Each row was made from one walk, in order. Every step used is in the known rows, and no mark comes twice. Write each row's walk.
Known rows
sopeb/bemomuf/danen/luzap/semefib/sigid/rasapen: [ 122,  -48,   87,  158, -423,  107,   13,  -38, -208, -107, -108,  228,
  -69,  -37,  -59,   82,   87,  -41, -123,  -80,  -90,   30,  202,  -68,
   24,  -68, -126,   15,   45,   67,  113, -172, -146,   42,  352, -379,
  -99,   62,   55,   74,  -76,   68]
rasapen/sigid/semefib/bemomuf/danen: [  88,   63,  157,  -44, -121, -184, -160, -183, -171, -258, -116,  259,
  -22,   18,  -68,   57,  118,   36,  -13,  133,  -24, -140,   14,    8,
   65,  -59,  -64,  117,  110,   91,   36, -430,  105,   20,  400, -347,
  137,   53,    4,  155, -138,   78]
semefib/bemomuf/danen/nebo: [ 100,   -9,   31, -188, -228,   61,  -51,  -27, -219, -113,   68,   18,
  -10,   29,  -29, -154,  -78,  108, -163, -102,  -10,  -35,  249,  -50,
  -18,  -46,   51, -124,  243,   38,   38, -201, -125,   90,  186, -226,
  168,   62,   53, -111,  -97,   21]
luzap/sopeb/danen/nebo/rimil/sulu/rasapen/sigid/bemomuf/semefib: [  90,  -45,  166, -251, -179,  -17,  -97,  170,  -87,  -61,   15, -219,
  -18, -178,  -68,  -72,   61,   82, -176,  -57,   73, -110, -103, -249,
  -62,   72, -139, -105,  149,  102,   72,  -25,  -79,   89,  195,  -66,
  -40,   -4,   89,  -79,  -94,  149]
rasapen/sigid/semefib/bemomuf: [  78,   89,  166,   28, -150, -242, -144, -168,  -92, -259, -128,  251,
  -25,   40,  -40,   92,  165,   34,   36,  192,  -19, -154, -100,   43,
  106,  -49,  -21,   49,   24,  125,   59, -417,  163,   14,  343, -286,
  178,   73,    3,  203, -149,   78]
bemomuf/danen/sopeb/luzap/semefib/rasapen: [  94,  -17,   32, -163, -171,  113,   22,  -89, -132,  -50,   -2,   58,
  -67,  -75,  -52,   99,  -36,   66, -113, -224,   22,   64,   54, -310,
 -140,  -26, -141,  -74,  313,   44,   83, -263, -204,  223,  361, -317,
   52,  -92,   61, -115, -168,   19]
rasapen/sulu/rimil/danen/sopeb/bemomuf/semefib/sigid: [ 117,   46,  110,    3,  -70, -222,  -73,  -15,  119, -211,  -65,  232,
  -34, -168,  -23,  166,  197,   78,  -97,   29,  121,   92, -402,  163,
   25,   -5,   68,  -94,  -25,   34,  -32, -319, -250, -147, -309, -103,
   95,   71,  120,  -66,  -27,   14]
bemomuf/sulu/rimil/danen/luzap: [  72,    4,   58, -211,  -26, -176,   29,  202,  144,  -96,   64,  238,
  -94, -113,  -23,   -2,  149,   85,  -67,  -19,  168,  -11, -157,  191,
   -5,  -82,  -37,  -63,  -97, -119,   10, -126, -188, -113, -346,  -78,
  -83,   73,  102, -132,   24,  -70]
bemomuf/danen/luzap/semefib/rasapen/sulu/rimil/nebo: [  75,   14,  217, -145,    6,   22,  -60,   84,   28, -100,   16,  236,
  -37,  -82,   38,   14,   -8,   44, -270,  -90,   60,  -43,  160,   -3,
 -116, -103,   57,  -40,  129,   18,    1, -190, -258,  250, -112, -303,
  170,   36,   72,  -98,  -76,   45]
bemomuf/semefib/sigid/rasapen/danen/luzap: [ 110,   36,  105,  114, -132,  -27,  -59,   19, -248, -199, -101,  285,
  -60,   70,  -10,  227,   11,  -21,   -4,    3,   75, -109,  102,  -53,
   80,  -57, -152,  -52,  118,   -4,   65,  -62,  105,   60,  324, -398,
  -61, -115,   63,   35,  -20,   70]
luzap/sopeb/bemomuf/sigid/sulu/rimil: [  77,  -61,   84,  -24, -426, -202,   47,  235,  -24, -106,   53,   11,
  -95,  -74, -125,   39,  121,  110, -200,  -31,  -24,  -37, -246, -114,
  112,  -22,  -97,   41, -170,    5,   45, -167, -193,  -82,  295,  -64,
 -167,   84,   45,   15,  -57,   43]
rimil/sulu/rasapen/sigid/semefib/bemomuf/danen: [  45,   77,  197,   48,   59, -284, -186,   59,   74, -302,  -99,  235,
   48, -162,  -86,  115,  130,   26,   40,  117,   78, -181,   43,  135,
   78,  -57, -108,  159,   72,   15,    6, -330,  259,  177, -215, -195,
  152,   39,   47,  149,  -47,  115]
rimil/danen/sopeb/luzap/semefib/sigid/rasapen: [ 113,   27,    9,   -4, -240,  108,  -16, -132, -143,  -93,    9,   86,
 -108,  -54,  -48,  313,   89,   66,   65, -130,  156,  158, -250,  -95,
  -80,  -25,  -75,  -45,  126,   91,  116, -163, -247,  115,    4, -266,
 -116,   -4,  107,  -47, -132,  -18]
rasapen/danen/sopeb/luzap/bemomuf/sigid/sulu/rimil: [ 105,  -26,   59, -129, -207,  -87,   -9,    3,  -11,  -33,  197,   94,
  -71, -138,  -24,  173,  203,  117,  -31,  -99,   37,  120, -225, -275,
   19,   50,  -81,   39,  120,  -31,  -45, -125, -342,  -37,  408, -232,
   29,   85,   71, -126,  -62,  -23]
rimil/nebo/sulu/rasapen/sigid/bemomuf/danen/luzap: [  67,   56,  160, -113,   15,   -4, -197,  210,  128,  -87,  -63,    9,
   21, -251,   58,   12,  109,   11, -146,   65,  117,   -4,  -54,   62,
  -14,  -78,  162,  121,  -31,   82,   44, -112,  -42,   97, -230, -164,
  195,   95,  116,   70,   -7,   91]
sigid/rasapen/sulu/rimil/nebo/danen/sopeb: [  60,  -20,  176, -136,   58,  -81, -218, -170,  202, -155,  -28,  187,
   17, -106,   -5,  201,  103,   41,  -77,  -79,  102,  -23, -476,  217,
  -98,  -67,   60,  -74,  252,    2,  -17, -219, -173,  139, -518,  -29,
  345,  103,  135,   24,  -21,   31]
danen/nebo/sulu/rimil: [  51,  118,  175, -261,    5,  -78,  -48,  195,  385,  -21,    5, -142,
  -49, -149,   60, -163,   20,  120,  -31,    4,  103,   10, -104,  244,
  -32,   17,  -95, -194,  -18,   17,  -36,   62,  -67,  -61, -525,   47,
  292,   21,  136,  -75, -100,    1]
sopeb/luzap/danen/nebo/rimil/sulu: [  63,   36,  138, -213, -141,   20,    9,  -54,  290,  -51,   45, -230,
  -71, -123,  -33,   69,  216,  209,  -25, -179,   68,  202,  110,  -32,
  -77,  144, -154, -103,  -68,  102,  -35,  131, -166,  171,   31,  -73,
  -26,   19,  111, -211, -198,    3]
bemomuf/sulu/rimil/nebo/danen/luzap/semefib/rasapen/sigid: [  58,    7,  207, -150,  -35, -182,   -8,  219,  274,  -97,  -31,  316,
  -81,  -13,   -2,   49,  133,   45, -173,    8,  129, -148, -151,  246,
    2,  -96,    8, -114, -100,  -18,   -8, -307, -134,   89, -393, -145,
  138,   78,   83,   20,  -89,  -19]
sopeb/luzap/semefib/bemomuf/danen/nebo/rimil: [  88,   -5,   89, -220, -199,   67,   69,  -38,  144,  -66,  -17,  -27,
 -111,  -17,  -16,   53,   64,  157,  -32,  -52,   24,   77,  248,   64,
  -56,   73, -120, -252,   35,  181,   87,  -22, -117,  101,  285, -297,
  -56,   81,   15,  -24, -279,   63]
rasapen/danen/nebo/sopeb: [  66,  -12,   43, -416,   -5,  102,  -41,  -74,  -50,   85,  144, -266,
  -70,  -70,   58,   -6,   -2,   44,    0, -150,   38,  117, -148, -268,
  -44,  -10,  -45, -223,  309,  -17,  -85,  128, -368,   22,  -16, -155,
  231,  -35,  157,  -99,  -51,  -22]
luzap/sopeb/bemomuf/danen/nebo/sulu/rasapen/sigid: [  71,  -20,   76, -201, -274,   15,  -52,   49,  -61,  -44,   -6, -267,
  -28, -219,  -54,  -46,   12,   13, -215, -109,  -31,   32,  -26, -281,
  -59,    2, -154,    4,   90,  155,   77,  -67, -239,   19,  230, -133,
   46,  -21,   75,  -23, -119,   34]
luzap/semefib/sigid/sulu/rasapen: [ 115,   12,   44,  292, -128, -247,  -20,  169,  116, -201,  -70,  385,
 -104,    7,  -87,  226,   49,   11,   59,  176,   59, -303,  155,  417,
   64,  -71,  -62,  -30, -217,  -11,  129, -236,  279,  173, -113, -341,
    9,   37,    1,  181,  -87,   24]
sigid/semefib/bemomuf/sulu: [  65,   10,  106,    2,  -70, -205,   14,   50, -181, -217, -142,  425,
  -53,   60,  -75,   61,   13,   83,   34,   72,  -13, -301,  -15,  357,
   60, -122,   14,  -85,   -9,   76,  122, -360,  233,   -1,  152, -343,
   25,   93,  -21,  119,  -44,   49]
semefib/rasapen/danen/sopeb: [  61,   27,   94, -217, -105,    3,  -35, -126, -187,  -86,  133,  113,
  -11,    3,   88,   96,  -61,  -38,  -59, -148,  -20,   37, -194, -371,
  -55, -102,   48,  -13,  278,  -19,   -7, -251, -214,  299,   53, -267,
  360, -141,  107, -127,  -34,  -27]
rasapen/danen/nebo/sopeb/luzap/bemomuf/semefib/sigid/sulu/rimil: [ 119,  -20,  113, -295,  -61,   20,  -23,   70,  -48,    5,  140,  -15,
 -126,  -75,  -20,   85,  156,  156,  -11, -106,   53,   52, -112,  -97,
   43,   26, -103, -188,  111,  -51,  -59,   82, -350,  -99,  166, -244,
   76,   68,  109,  -91, -126,  -10]
danen/luzap/bemomuf/sulu/rimil/nebo/sopeb: [  88,   -3,  153,  -25, -151,   -8,   68,  228,   30,   98,   -2,   48,
  -49, -120,   41,  -30,  238,  130, -253,  -92,   72,   51, -182,   23,
   42,  -63,   59, -179,  -78,   89,   61,  -61, -331,   17,  143,  -86,
  -12,  166,   74,  -31,   26,   -7]
danen/sopeb/bemomuf/semefib/rasapen/sigid/sulu/rimil: [ 100,   41,  145,   23, -378, -158,  -22,   42,    6, -197,  -41,  142,
  -59, -146,  -54,   90,  147,   30,  -92,  -80,    5,   29, -404, -179,
   96,  -27,  -39, -104,   18,   16,   71, -445, -121,  -97,  181,  -89,
  174,   15,  117,    4, -120,   41]
bemomuf/sigid/sulu/rimil/danen/nebo/sopeb: [  94,   26,  123,  -95, -133, -191,  -97,  259,   88,  -81,   75,    4,
 -130,  -57, -133,   35,  134,  122,    5,    8,  196,  -20, -258,  102,
  122,   -7, -131,   80,  -79, -182,  -89, -161, -108, -133, -320,  -41,
    8,   67,  141,   -9,   16,  -47]
semefib/sigid/sulu/rimil/nebo/danen/luzap/bemomuf: [ 107,   18,  145,  108, -213, -156,  -96,  186,  119, -140,   77,  396,
  -70,   -8,  -40,   54,  269,  198, -152,   78,   60,  -26, -127,  257,
  117,  -74,   95,  102, -265,  -11,  -28, -226, -156,   75, -148, -163,
   64,  226,   71,   -9,  -22,  -13]
rasapen/sulu/rimil/nebo/danen/luzap: [  35,   38,  223, -181,  107, -167, -158,   13,  395, -110,   14,  130,
   -9, -143,   61,   65,  227,  129, -173,   37,  110,   66, -336,  123,
  -54,  -30,  165, -112,   34,   78,  -91, -132, -285,   74, -515,   -1,
  296,  170,  123,  -66,  -33,   21]
sigid/rasapen/sulu/rimil/danen/sopeb: [  92,    9,  121, -100,   40, -123, -197, -207,   79, -199,   -1,  213,
    8, -123,   -8,  210,  103,    1,   -8,  -41,  126,   -9, -405,  190,
  -94,  -65,   21,  -21,  225,  -68,   25, -222, -160,   66, -443,  -69,
  271,   66,  125,  -24,  -10,   -2]
rasapen/danen/luzap/semefib/bemomuf/sigid: [  73,   27,  143,   14, -232,  -34,   28,   74, -174,  -68,   74,  111,
  -60,   63,   79,  119,   43,   -2, -101,  -18,   17,  -13,  236, -263,
   56,  -19,  -12,  -49,  153,  126,   37,  -29, -169,   81,  398, -427,
   -5,   19,   32,  -29,  -43,   14]
sulu/rimil/nebo/danen/sopeb: [   8,   -6,  193, -350,  -37,  -47,  -61,  133,  302,  -45,  141,   47,
  -85, -160,    1,   39,  101,  218, -152, -163,  102,  146, -613,   75,
   -5,  -83,   82,  -95,   57,   43,  -75,  -91, -315,   41, -505,   85,
   80,   84,  156,  -31,  -16,   46]
luzap/semefib/rasapen/danen/sopeb: [  74,   24,  181,  -46, -117,  -31,   74,   21,  -77,  -73,   22,  166,
  -77,   38,   62,  191,  -91,  -50,  -46, -103,  -11, -107,  -20,  -63,
  -65,  -99,  -50, -146,  168,   75,   87, -210,  -79,  310,   19, -367,
  185, -122,   55,    7, -121,   23]
sopeb/bemomuf/danen/luzap/semefib: [  89,  -33,  138,   29, -380,   96,   74,   51,  -85,  -44,  -66,   48,
  -92, -120,  -34,   10,  112,   -1, -137, -113,  -99,  106,  164, -179,
   -7,  -49, -136,  -52,   42,  119,   98,  -93, -213,    5,  345, -294,
 -130,   61,   67,    6,  -86,   69]
semefib/sigid/sulu/rasapen: [ 112,   11,  -78,  207, -120, -268, -153,   57,   52, -244,   18,  388,
  -43,  -37,  -96,  141,  115,   37,   71,  203,   65, -209,   26,  230,
  106,  -67,   33,  130, -203, -125,   45, -284,  234,  128, -112, -236,
  142,   56,   39,   92,   10,  -26]
bemomuf/sulu/rimil/nebo/sopeb/danen/luzap/semefib/sigid/rasapen: [ 109,  -77,   34,  -85,  -46,  -30,   10,  227,  104,  -27,  -92,  306,
  -90,  -34,  -82,   55,   86,  103, -157,    8,  115, -236, -193,  418,
  -11,  -73,   57, -172,  -38,  -92,   39, -172, -196,  -42, -271, -174,
  -69,  118,   80,   52,   19,   25]

Which walk is each row?
[  88,  -21,  273, -149,  -72,  -27,  -59,  346,  147,  -62,   60,   90,
 -128, -194,  -87,    7,  253,  241, -136,  -17,   46,  -88, -310,  196,
   23,  -59,   36,  -43,  -99,  -37,   21,  -14, -253,  -67, -126,  -54,
  -72,  215,  115,  -61,   -1,   70] -> sigid/sulu/rimil/nebo/sopeb/danen/luzap/bemomuf/semefib
[ 130,    8,    6,  -63, -243, -129,  -79,  111,   48, -145,   64,  201,
 -118,  -53,  -97,   17,  200,  160,  -19,   49,   84,   39, -265,  235,
  141,  -53,   61,   -6, -216, -132,  -40, -218, -244, -159, -337,  -95,
   69,  166,  137,   -4,  -55,  -43] -> semefib/sigid/sulu/rimil/danen/nebo/sopeb/bemomuf
[  84,  -45,   46, -152, -270,  -57,  -18,   80,   23,  -61,  184,   89,
  -55, -180,  -15,  115,   89,   60,  -93,  -98,   21,  119, -375, -131,
   57,  -19,   93,   31,   27,  -62, -112, -192, -408,  -88,   59, -161,
   84,  111,  141,  -78,   26,   23] -> rasapen/danen/sopeb/bemomuf/sigid/sulu/rimil/nebo
[  51,   36,  210, -103, -220,  -44,  -89, -113,  144, -105,  -35,   13,
 -106,   -7,  -51,  217,  234,   94,    5, -130,   49,   89, -244, -329,
  -63,   13, -185,  -54,  232,  183,   81, -309, -148,  178,   35, -187,
  195,   15,  100,  -26, -255,  -47] -> nebo/danen/sopeb/luzap/semefib/rasapen/sigid/sulu
[  35,  -47,  289, -227, -202,  -46,   23,  170,   -8, -114,  -27,  -22,
  -81,  -88,  -39,  121,   63,  109, -292, -175,  -26,   16, -414, -137,
  -16,  -85,   -9, -143,   22,  188,   46, -136, -321,   95,  -52,  -89,
  -19,    4,   94,  -36, -112,   92] -> luzap/sopeb/bemomuf/semefib/rasapen/sulu/rimil/nebo/danen
[  58,  167,  331, -200,  -61, -145,  -43,  204,  245, -188, -123,  -10,
  -66, -221,   39,   64,  163,   77,  -61,  -15,   96,  150, -425,  137,
   43,  -39, -119,   81,  -60,  117,   21, -186, -172, -184, -497,  -59,
   84,  -63,  156,  -31,  -75,   17] -> nebo/sulu/rimil/danen/sopeb/bemomuf/semefib/rasapen/sigid
[ 130,   -4,  146, -100, -246,   33,  -38,  -48,  -78,  -88,  -44,  141,
 -111,   42,  -37,  108,  136,    2,   -4,  -23,   14,  -68,  213, -260,
  -56,    2, -116, -152,  128,   21,  143, -249,  -25,  198,  386, -364,
  154,   35,   29,   53, -362,   68] -> sopeb/luzap/semefib/rasapen/sigid/bemomuf/danen/nebo
[  56,  163,  256,  -91,   22, -152,   -3,  307,  330, -133,  -84,  118,
  -90, -132,   74,   46,  153,  150,  -68,   84,  145,   76, -110,  390,
   32,  -47,  -68,   59, -192,  123,   39,   23, -127, -115, -590, -146,
  -53,   23,  101,  -24,  -44,   -8] -> nebo/sulu/rimil/danen/luzap/semefib/sigid
[ 127,   -3,  202,   77, -149,  -75,  -61,  -61,   45,  -72,  -23,  144,
  -84,  -82,  -91,  286,  345,   87,   33,   19,   72,   89, -186,    5,
   -5,   52, -202,   96,  -17,   41,   37, -112, -154,   61,  185, -211,
 -100,  120,   31,   34, -109,   16] -> sopeb/luzap/bemomuf/sigid/rasapen/sulu/rimil/danen
[  82,  -50,   42, -443,  -41,   24,   50,   43,   22,   29,  121,  -61,
 -116,  -23,   18,   30,   42,  123,  -40, -135,   58,   -3,  -45,  -43,
  -14,   12,   -6, -362,  230,    4,  -10,   47, -387, -107,    3, -236,
  119,   77,   90,  -72, -165,  -30] -> rasapen/danen/nebo/sopeb/luzap/semefib/bemomuf/sulu/rimil
[  64,  -29,  138, -171, -145,  232,    4,  153,  -32,   76,  -60, -186,
  -84,  -62,   -9,   21,   74,  182, -197,  -73,   15,   -5, -257,  -15,
  -42,  -53,  216, -227,  140,  209,   66,  -10, -377,  112,   -7, -151,
  -46,  127,  110,   34,  -31,  107] -> rimil/nebo/sopeb/danen/luzap/semefib/bemomuf
[ 116,  -10,  389,  -40,   11,   26,    4,  190,  -68,   -5, -109,   59,
  -65, -110,  -40,  108,  168,  115, -193,  -79,  -28,  -99, -344,  141,
  -31,  -64,  -48, -109,   74,  119,   45, -149, -189,  153,   -3, -174,
   25,    7,   71,   11,    3,  109] -> luzap/bemomuf/semefib/rasapen/sulu/rimil/nebo/sopeb/danen
[ 125,   46,  388,   87, -126, -155,  -22,  235,   12, -148,  -26,  257,
  -71,  -68,  -41,  126,  192,   66, -132,   36,    8, -149, -168,  237,
   77,  -97,  -82,   26, -190,   12,   41, -280,   16,  173,   95, -194,
   77,   56,   46,   65,  -82,   90] -> luzap/bemomuf/semefib/rasapen/sigid/sulu/rimil/nebo
[ 121,  -26, -115,  163, -265, -178, -116,  -19,  -68, -205,   79,  337,
  -32, -110,  -71,  170,  117,    5,   34,   83,   10,  -79,  -95,   11,
  104,  -45,   84,  107, -101,  -76,   29, -315,   -8,   34,   58, -282,
  159,   80,   71,   36,   20,  -35] -> semefib/sigid/sulu/rasapen/danen/sopeb/bemomuf
[  68,  -32,  120, -174, -195,   32,  -23,   41,  157,  -67,    4,  -94,
  -21, -276,  -47,  -80,   56,   11,  -51, -118,  -14,  164,   35,   53,
   -4,   12, -177,  -25,  -15,   25,  -56,  -58, -129,   49, -209,  -93,
   54,   45,  136,  -22,  -22,   85] -> sopeb/bemomuf/danen/nebo/rimil/sulu/rasapen
[  69,   18,  339, -252,  -65,   45,  -68,  191,   43,   -9,   18,    9,
  -95, -138,   -5,   13,  209,  173, -236,  -76,   36,   23, -497,  -87,
   39,  -68,   57,  -74,   52,   65,  -10, -100, -364,   34,  -76,  -59,
   37,   57,  122,   33,  -29,  103] -> sulu/rimil/nebo/sopeb/danen/luzap/bemomuf/semefib/rasapen/sigid
[ 162,  -76, -131,  -38, -147, -192,  -81,   71, -153, -113,   39,  392,
    1,   -5,   12,  -12,   61,  -36,  -43,   82,  109, -119,   85,  194,
  120,  -36,  122,  -54, -117, -138,   24, -282,   95,  -16,   25, -299,
  164,   75,   61,   40,   27,    3] -> semefib/sigid/bemomuf/sulu/rasapen/danen/nebo/rimil
[ 111,  -25,  158,  190, -213,  -79,  -31,   -3,  131, -140, -146,  353,
  -63,    0,  -43,  279,   84,   33, -115,  -19,   45,  -93, -260,  410,
   10,  -58,   33, -155,  -16,  131,   61, -326, -119,  107, -304, -249,
   94,  111,   72,  180, -109,   70] -> luzap/semefib/sigid/rasapen/sulu/rimil/nebo/danen/sopeb/bemomuf
